In the rows, 128 means zero.
Each row of numbers belongs to one of the elements below and depends on some of the facts about them. Some rows are named. Which element is each other row?

There are 3 kinds of fact about the elements: Λ, Δ, ε.
stosken {Λ=zirok, Δ=d, ε=i}
drozol {Λ=ratruvir, Δ=a, ε=l}
kini {Λ=nubre, Δ=d, ε=i}
gratres {Δ=g, ε=i}
stona {Λ=skitufle, Δ=e, ε=i}
klene {Λ=staklos, Δ=b, ε=h}
migrur {Λ=bruram, Δ=e, ε=i}
drilim {Λ=zuskil, Δ=a, ε=k}
dagris {Λ=mibrek, Δ=a, ε=l}
stepum {Λ=tasan, Δ=d, ε=i}
stiklik {Δ=g, ε=h}
vetrane {Λ=nuvi, Δ=c, ε=k}
lobrim {Λ=plidra, Δ=c, ε=k}
mibrek {Λ=pagrazin, Δ=a, ε=l}
suvudol {Λ=bikle, Δ=d, ε=m}
lufor {Λ=tukam, Δ=g, ε=m}
tristol {Λ=fikla, Δ=b, ε=j}
forok {Λ=dagris, Δ=f, ε=i}
bazim {Λ=druliklal, Δ=d, ε=l}
skosas {Λ=grotum, Δ=b, ε=k}
droflir {Λ=skugril, Δ=e, ε=l}
druliklal {Λ=drogrul, Δ=a, ε=k}
vagotran {Λ=gredro, Δ=d, ε=i}
rabrul {Λ=rodun, Δ=a, ε=i}
fastalo {Λ=negu, Δ=d, ε=j}
dibem {Λ=lofu, Δ=c, ε=i}
plomape {Λ=kini, Δ=a, ε=h}
grofli {Λ=tregrin, Δ=a, ε=k}
dromun {Δ=b, ε=l}
bremom {Λ=plotanol, Δ=a, ε=i}
peklak {Λ=benus, Δ=c, ε=k}
peflesuk {Λ=lobrim, Δ=a, ε=l}
voli {Λ=sofim, Δ=c, ε=k}
zadrol {Λ=tretro, Δ=a, ε=k}
divi {Λ=velogril, Δ=a, ε=i}
bogen {Λ=grafu, Δ=f, ε=j}
kleki {Λ=lakovur, Δ=c, ε=k}
truni {Λ=lipum, Δ=a, ε=j}
tegrun {Λ=sibikil, Δ=b, ε=m}
dotrom {Λ=traro, Δ=c, ε=l}
brogam {Λ=viko, Δ=e, ε=l}
tusor {Λ=seskik, Δ=a, ε=i}
benus {Λ=fakom, Δ=g, ε=k}
trari {Λ=geplus, Δ=d, ε=k}
kipal {Λ=nopla, Δ=b, ε=h}
traro {Λ=veskam, Δ=g, ε=j}
sibikil {Λ=klene, Δ=g, ε=l}
mepo {Λ=skapu, Δ=b, ε=i}
fitar {Λ=floskaste, Δ=e, ε=k}
zatrar {Δ=g, ε=i}
skitufle {Λ=briradrol, Δ=b, ε=k}
bikle {Λ=fastalo, Δ=e, ε=j}
dipe {Δ=a, ε=j}
klestebo {Λ=zoka, Δ=b, ε=l}
driklik {Λ=nulun, Δ=f, ε=j}
nenak {Λ=kovisal, Δ=b, ε=i}
bisu {Λ=klipa, Δ=g, ε=k}
velogril {Λ=skorek, Δ=b, ε=i}
lofu {Λ=fibrun, Δ=c, ε=h}
fidris {Λ=forok, Δ=g, ε=j}
stibren {Λ=dretrik, Δ=a, ε=l}
geplus {Δ=e, ε=k}
klabi {Λ=klestebo, Δ=d, ε=i}
plemivur {Λ=riklun, Δ=d, ε=l}
lipum {Λ=moklol, Δ=e, ε=m}
kazagor {Δ=g, ε=i}
seskik {Λ=nenak, Δ=b, ε=k}
trodu {Λ=nopun, Δ=d, ε=m}
plale {Λ=zatrar, Δ=a, ε=i}
nopun {Λ=meklar, Δ=f, ε=k}
dokler {Λ=fegru, Δ=a, ε=i}
tabes {Δ=d, ε=h}
skulana {Λ=kloful, Δ=e, ε=l}
truflu {Λ=bromo, Δ=a, ε=j}
sozen {Λ=brogam, Δ=a, ε=j}
stostan {Λ=stosken, Δ=a, ε=m}
pligrar {Λ=trosil, Δ=a, ε=k}
grogal {Λ=babro, Δ=c, ε=m}
bromo {Λ=plale, Δ=a, ε=j}
brovu {Λ=triga, Δ=f, ε=h}
staskik {Λ=rabrul, Δ=a, ε=j}
nopla {Λ=zuvor, Δ=g, ε=h}
tretro {Λ=bivur, Δ=c, ε=h}
triska {Λ=stona, Δ=a, ε=k}
trosil {Δ=f, ε=i}
dretrik {Λ=bogen, Δ=c, ε=i}
skapu {Λ=bremom, Δ=g, ε=h}
fibrun {Λ=skebra, Δ=e, ε=j}
skebra {Λ=triska, Δ=a, ε=l}
nulun {Λ=staskik, Δ=f, ε=l}
nutozor {Λ=trodu, Δ=a, ε=i}
sofim {Λ=fabrovis, Δ=d, ε=k}
bozis {Λ=stenin, Δ=c, ε=h}
gregam {Λ=musur, Δ=b, ε=h}
skugril {Λ=klabi, Δ=f, ε=h}
nubre {Λ=brovu, Δ=a, ε=i}
pagrazin {Λ=drilim, Δ=a, ε=i}
klunir {Δ=g, ε=k}
negu {Λ=kaple, Δ=c, ε=l}
lakovur {Λ=reriku, Δ=b, ε=l}
runo {Δ=b, ε=h}
zuskil {Λ=plisim, Δ=a, ε=l}
brotritin {Λ=gratres, Δ=b, ε=i}
bivur {Λ=runo, Δ=c, ε=k}
fabrovis {Λ=sozen, Δ=a, ε=h}
trevir {Λ=letul, Δ=b, ε=k}
klapos {Λ=klubror, Δ=e, ε=k}
nafem {Λ=mepo, Δ=a, ε=h}
zuvor {Λ=pligrar, Δ=a, ε=l}
plakon {Λ=tredrer, Δ=c, ε=l}
meklar {Λ=laklun, Δ=f, ε=j}
laklun {Λ=gregam, Δ=c, ε=h}
mubas {Λ=groloto, Δ=g, ε=i}
drogrul {Λ=brobi, Δ=a, ε=i}
riklun {Λ=dibem, Δ=c, ε=k}
lifun {Λ=grogal, Δ=b, ε=h}
grotum {Λ=fedus, Δ=b, ε=j}
tredrer {Λ=tabes, Δ=b, ε=h}
stenin {Λ=peklak, Δ=f, ε=j}
musur {Λ=suvudol, Δ=b, ε=j}
floskaste {Λ=nekem, Δ=c, ε=h}
zaflur {Λ=mubas, Δ=a, ε=h}
brobi {Λ=truni, Δ=a, ε=j}
plidra {Λ=kipal, Δ=g, ε=h}
tregrin {Δ=a, ε=j}
nekem {Λ=gropi, Δ=f, ε=i}
plisim {Λ=nafem, Δ=f, ε=h}
groloto {Λ=flemol, Δ=a, ε=l}
skenar {Λ=lufor, Δ=g, ε=m}
viko {Λ=grofli, Δ=a, ε=i}
ratruvir {Λ=vetrane, Δ=f, ε=i}
reriku {Λ=plomape, Δ=g, ε=k}
pliguk {Λ=zadrol, Δ=c, ε=i}
letul {Λ=datus, Δ=b, ε=i}
grafu {Λ=skulana, Δ=b, ε=k}
bredre {Λ=skenar, Δ=e, ε=h}
zeza {Λ=stibren, Δ=a, ε=m}
gredro {Λ=brotritin, Δ=e, ε=k}
mivir {Λ=lome, Δ=a, ε=i}
fedus {Λ=bazim, Δ=b, ε=j}
bruram {Λ=divi, Δ=c, ε=h}
flemol {Λ=klapos, Δ=f, ε=j}
fakom {Λ=tegrun, Δ=b, ε=l}
klipa {Λ=bafas, Δ=a, ε=l}
plodrak {Λ=plugresta, Δ=a, ε=l}
zoka {Λ=rukli, Δ=c, ε=k}
kloful {Λ=voli, Δ=d, ε=k}
tukam {Λ=kleki, Δ=e, ε=m}
kovisal {Λ=plodrak, Δ=e, ε=k}
lome {Λ=peflesuk, Δ=a, ε=j}
brugil {Λ=nutozor, Δ=c, ε=l}
veskam {Λ=vagotran, Δ=b, ε=h}
mogur {Λ=plifegol, Δ=a, ε=j}
pluplum {Λ=stostan, Δ=c, ε=h}
plugresta {Λ=kago, Δ=d, ε=i}
rodun {Λ=plakon, Δ=d, ε=h}
fegru {Λ=skimok, Δ=b, ε=k}
bafas {Λ=brugil, Δ=b, ε=j}
mopir {Λ=trevir, Δ=a, ε=h}
zirok {Λ=fidris, Δ=b, ε=k}
magror {Λ=drikla, Δ=f, ε=h}
datus {Λ=duple, Δ=g, ε=i}
plame {Δ=a, ε=h}
plifegol {Λ=bisu, Δ=a, ε=l}
moklol {Λ=plame, Δ=a, ε=j}
fikla {Λ=bredre, Δ=c, ε=h}
staklos {Λ=lifun, Δ=g, ε=k}
kago {Δ=c, ε=k}
duple {Λ=drozol, Δ=e, ε=m}
drikla {Λ=droflir, Δ=g, ε=k}
zitil {Λ=zaflur, Δ=a, ε=j}
babro {Λ=drure, Δ=a, ε=l}
briradrol {Λ=stiklik, Δ=e, ε=m}
rukli {Λ=zeza, Δ=b, ε=h}
triga {Λ=magror, Δ=b, ε=k}
kaple {Λ=klunir, Δ=c, ε=h}
drure {Λ=pluplum, Δ=g, ε=k}
klubror {Λ=trari, Δ=b, ε=j}
tasan {Λ=dotrom, Δ=f, ε=j}
gropi {Λ=kazagor, Δ=d, ε=j}
plotanol {Λ=tristol, Δ=e, ε=l}
skimok {Λ=mogur, Δ=d, ε=h}
skorek {Λ=zitil, Δ=c, ε=m}
nuvi {Λ=dromun, Δ=a, ε=j}
drodra {Λ=driklik, Δ=c, ε=k}

Some elements and their rows:
[101 118  99 152 133 113 153 109  84 122 112 129 108  96 156 130 133 134
 151 186 132 126 122 165  95 150 128 140 114  98 103 100 156 124 125 112
 129]: mopir
[ 85 129 102 143 130  92 159 108 122 120 153 145 102 108 144 144 138 133
 142 178 131 112 116 154 114 149 114 132 111 105 126 121 159 125 134 108
 118]: bromo
[ 84 130 102 143 130  91 159 108 122 120 154 146 101 108 145 145 138 133
 143 177 130 113 116 154 114 149 113 131 111 106 126 121 159 124 134 107
 118]: truflu
[ 80 129  99 146 134  89 157 102 113 113 162 146  99 103 148 144 143 131
 147 175 132 118 115 155 113 148 111 118 116 102 121 126 163 129 117 104
 112]: sozen
[ 99 110 107 144 152 128 162 124  98 111 128 135 111  75 157 112 133 150
 110 168 125 132 114 161  88 155 128 123 130 102 110 115 155 149 134 109
 113]: stona
[ 99 106  98 143 142 102 142  98  97 106  98 128 115 101 179 118 129 133
 161 163 133 113 126 172  91 135 140 142 140 114 125 118 160 141 128 119
 129]: brovu
[ 87 128  99 134 139  88 150 103 119  99 116 142 115  99 170 122 141 134
 137 191 130 109 119 163 106 131 146 134 136 118 147 122 163 137 121 112
 118]: triga
[ 92 109 102 153 161 143 147 106  74  91 134 137 111  64 169 109 138 142
 145 139 127 137 123 164  79 157 121 105 158 101 113 138 172 181 117 101
  93]: dretrik
[112 139 101 142 132 131 150 114 132 133 155 146 114  96 162  96 135 136
 207 203 128 111 133 139  95 152 125 125 126 116 109 108 152 134 145  98
 138]: nopun
[ 95 138  92 156 142 135 140  98  90  97 128 145 111  85 159 123 146 124
 185 158 127 118 127 154  89 153 119 121 150 105 133 135 173 178 115  93
 103]: kloful
[114 122  99 138 134 118 154 111 105 144 130 131 114  90 170  94 134 137
 194 192 127 128 129 151  88 149 129 135 106 116  84 101 148 121 137 110
 142]: gregam
[ 91 125 106 152 136 112 163 117 107 111 149 147 107  94 144 129 138 135
 123 188 127 120 120 154 106 147 122 126 122 102 123 110 157 131 129 105
 122]: groloto
[ 90 138  92 142 142  98 147 103 103 101 130 145 108  90 168 121 150 133
 150 181 129 121 112 157  96 139 132 114 130 103 126 125 167 138  96  99
 105]: grafu
[ 86 138 104 143 130  95 159 109 120 120 150 145 100 108 146 146 138 134
 141 165 133 111 120 153 114 149 116 131 111 110 124 121 158 116 135 111
 113]: nuvi
[ 95 128  99 139 137  99 150 106 132 120 144 148 104 111 154 131 135 133
 160 152 127 105 113 151  99 144 112 132 121 107 130 132 160 135 139 103
 114]: driklik
[ 97 133 100 143 134 128 151 102 125 128 155 147 109  99 150 120 134 126
 204 152 123 109 133 144  99 157 103 134 127 120 125 138 160 163 157 100
 121]: fastalo
[107 143  87 140 131  99 145 112 113 133 112 144 106 104 148 138 141 134
 153 176 128 115 101 156  88 146 110 139 101  88 116 121 160 121 123  98
 102]: tegrun
[103 114 114 147 142 126 168 128 108 126 170 134 110  73 154  98 133 152
 152 208 128 138 133 151  98 165 123 114 120 112  81  97 145 142 144 112
 143]: nutozor
[107 129  97 141 138 110 150 111  92 124  96 130 110  96 168 118 135 135
 150 156 129 122 119 162  85 144 134 142 112 107 104 108 155 116 125 115
 117]: tredrer
[104 113 101 150 131 111 154 117  92 124  83 128 110 107 145 142 124 136
 116 182 129 116 115 171  95 147 132 166 112  93 125  97 154 124 145 117
 130]: nafem
[ 89 194 116 141 130 115 157 118 110 112 125 138  94 108 157 157 143 136
 132  81 147 105 145 149 114 153 129 127 115 141 111 119 152  61 137 133
  76]: tregrin

Which element is each row?
No name comes twice in this set of rows, the named rows included.
[ 92 113 108 151 150 113 162 123  89 102 140 133 106  76 152 123 138 149
 106 178 129 136 117 165  95 158 126 115 129  96 103 109 156 148 120 113
 118]  viko
[100 125 102 148 144 119 154 116 116 109 136 150 109  98 154 117 135 135
 135 159 123 111 116 152  92 142 123 129 133 104 131 121 158 141 134 102
 117]  nulun
[102 118  98 152 132 113 153 109  85 124 118 129 107  95 156 127 133 134
 156 189 132 128 122 163  95 152 126 138 114  97 100  99 156 125 124 111
 130]  zaflur
[103 136  95 149 144 128 160 122  98 114 119 151 108  88 136 127 142 130
 116 147 114 122 107 150  86 152 112 137 115  94 128 124 158 155 127  95
 102]  sibikil
[ 81 116 103 143 145 109 159 103 106  95 138 146 111  90 166 124 140 133
 124 170 130 117 121 161 106 134 136 119 142 118 140 129 164 142 116 108
 109]  droflir
[112 116 103 152 156 129 154 136  98 110 101 139 107  87 141 125 129 151
  85 138 119 122  96 163  71 158 116 141 126  76 119 113 155 154 141 104
 106]  forok
[ 91 105 104 145 133  95 152 102  93 110 102 124 114 102 167 133 128 134
 139 194 136 117 130 175 107 139 144 149 129 114 126 105 158 129 133 125
 137]  plomape
[ 91 124 101 147 143 121 160 111 103 107 141 149 108  89 155 122 140 134
 127 167 126 121 115 154  98 143 125 119 129 105 128 123 162 136 118 100
 105]  brogam
[ 96 118  95 156 136 109 149 103  74 114 122 129 105  90 161 130 140 132
 157 181 134 132 121 166  94 150 126 124 119  95  98 106 162 130 105 109
 122]  fabrovis
[ 94 140 100 145 137 124 148 103 117 117 134 146 106 102 149 134 135 125
 178 126 125 107 130 150  97 155 107 138 131 117 134 142 163 157 151 105
 104]  gropi
[113 141  95 143 124 140 143 102 124 145 151 141 116  94 157 108 134 127
 251 192 129 113 145 142  93 160 105 134 126 124 103 126 155 157 161 100
 132]  trodu
[ 88 121 104 125 134  76 158 110 144 121 115 145 111 119 151 137 129 136
 115 167 125  97 110 160 111 133 129 160 112 117 155 128 155 125 158 117
 121]  tristol
[ 88 115 108 132 142  89 161 112 128 102 118 144 117 103 162 121 132 137
 103 176 124 105 119 163 108 127 144 145 132 125 153 121 155 135 143 120
 125]  lakovur
[ 99 134 100 160 138 121 162 127  95 114 128 151 100  96 125 145 139 136
  92 165 121 121 100 154  93 154 109 134 109  75 123 108 159 130 122  94
 104]  babro
[ 88 130 104 141 127  98 161 109 129 131 171 146 103 105 147 131 137 134
 168 192 130 115 124 147 115 152 111 127 108 112 114 117 155 123 140 106
 129]  mogur

Now the same elements, written a new way:
Some elements and their rows:
[126 148 121 120 103 163 130 132 168 126 109  97]: trari
[144 118 161 169 105 120 121 146 137 116 168 134]: skenar
[140 123 164 163 110 122 122 156 134 115 166 130]: lufor
[155 116 156 142  96 130 104 153 115 115 142 126]: fikla
[120 121 143 121 132 112 120  99 156 142 116 159]: vetrane
[133 119 126 135 142 126 123 125 111 129 129 130]: nuvi
[154 116 136 151  84 141  96 153 142 112 130 110]: nafem
[195 142  96 135 138 165 176 127 113 138 143 138]: plugresta
[136 120 130 145 150 110 155 105 110 134 138 162]: traro
[161 113 141 133 161  88 134 116 121 140 129 194]: dotrom
[133 123 153 135 106 146 133 153  55 118 138 125]: magror
[162 151 114 111 108 117 133 151 196 113 140 112]: stostan
[136 144 115 119 112 150 132 142 125 111 127  79]: meklar
[113 128 137 123 111 133 110 154 108 120 113 107]: zaflur
[111 131 112 116 132 126 126 136 123 133 141  99]: divi
[128 103 161 141 110 135 108 146  72 115 140 128]: plomape
[154 136 119 125 106 165 147 155  99 122 166  89]: kini
[129 154 114  97 116  93 138  84 224 137 126 150]: drure
[148 119 124 160 112 144 100 132 149 128 157 103]: bremom
[ 94 120 133 113 123 122 107 109 158 131 117 136]: druliklal
[112 126 129 140 155 150 151 130  45 127 106 134]: bogen

Rows to name:
No name comes twice in this set of rows, the named rows included.
[ 85 112 134 152 172 126 151 121  54 146 108 136]  dretrik
[135 150 128 132  82 178 132 177 115 115 108  66]  tabes
[135 162 125  46  90 138 159 165  88  93 153  92]  skimok
[177  97 139 157 174 103 130 101 111 154 133 220]  plodrak
[ 82 134 139  81 132  89 133  92 148 129 140 158]  bisu
[143 150 107 170  96 194 123 172 152 115 111  48]  fastalo
[126 105 131 138 135 129 117 130  80 132 157 131]  nubre
[166 115 104 130 165 114 159  99 100 142 150 184]  tusor
[113 128 125 144 140 119 154 116 125 137 142 122]  datus
[ 41 102 142 185 181 146 126 104  80 166  49 165]  grofli
[107 117 140 160 105 151 102 156 108 120  95  97]  plame
[163 124 107 113 155 103 165 111 112 138 148 168]  pliguk

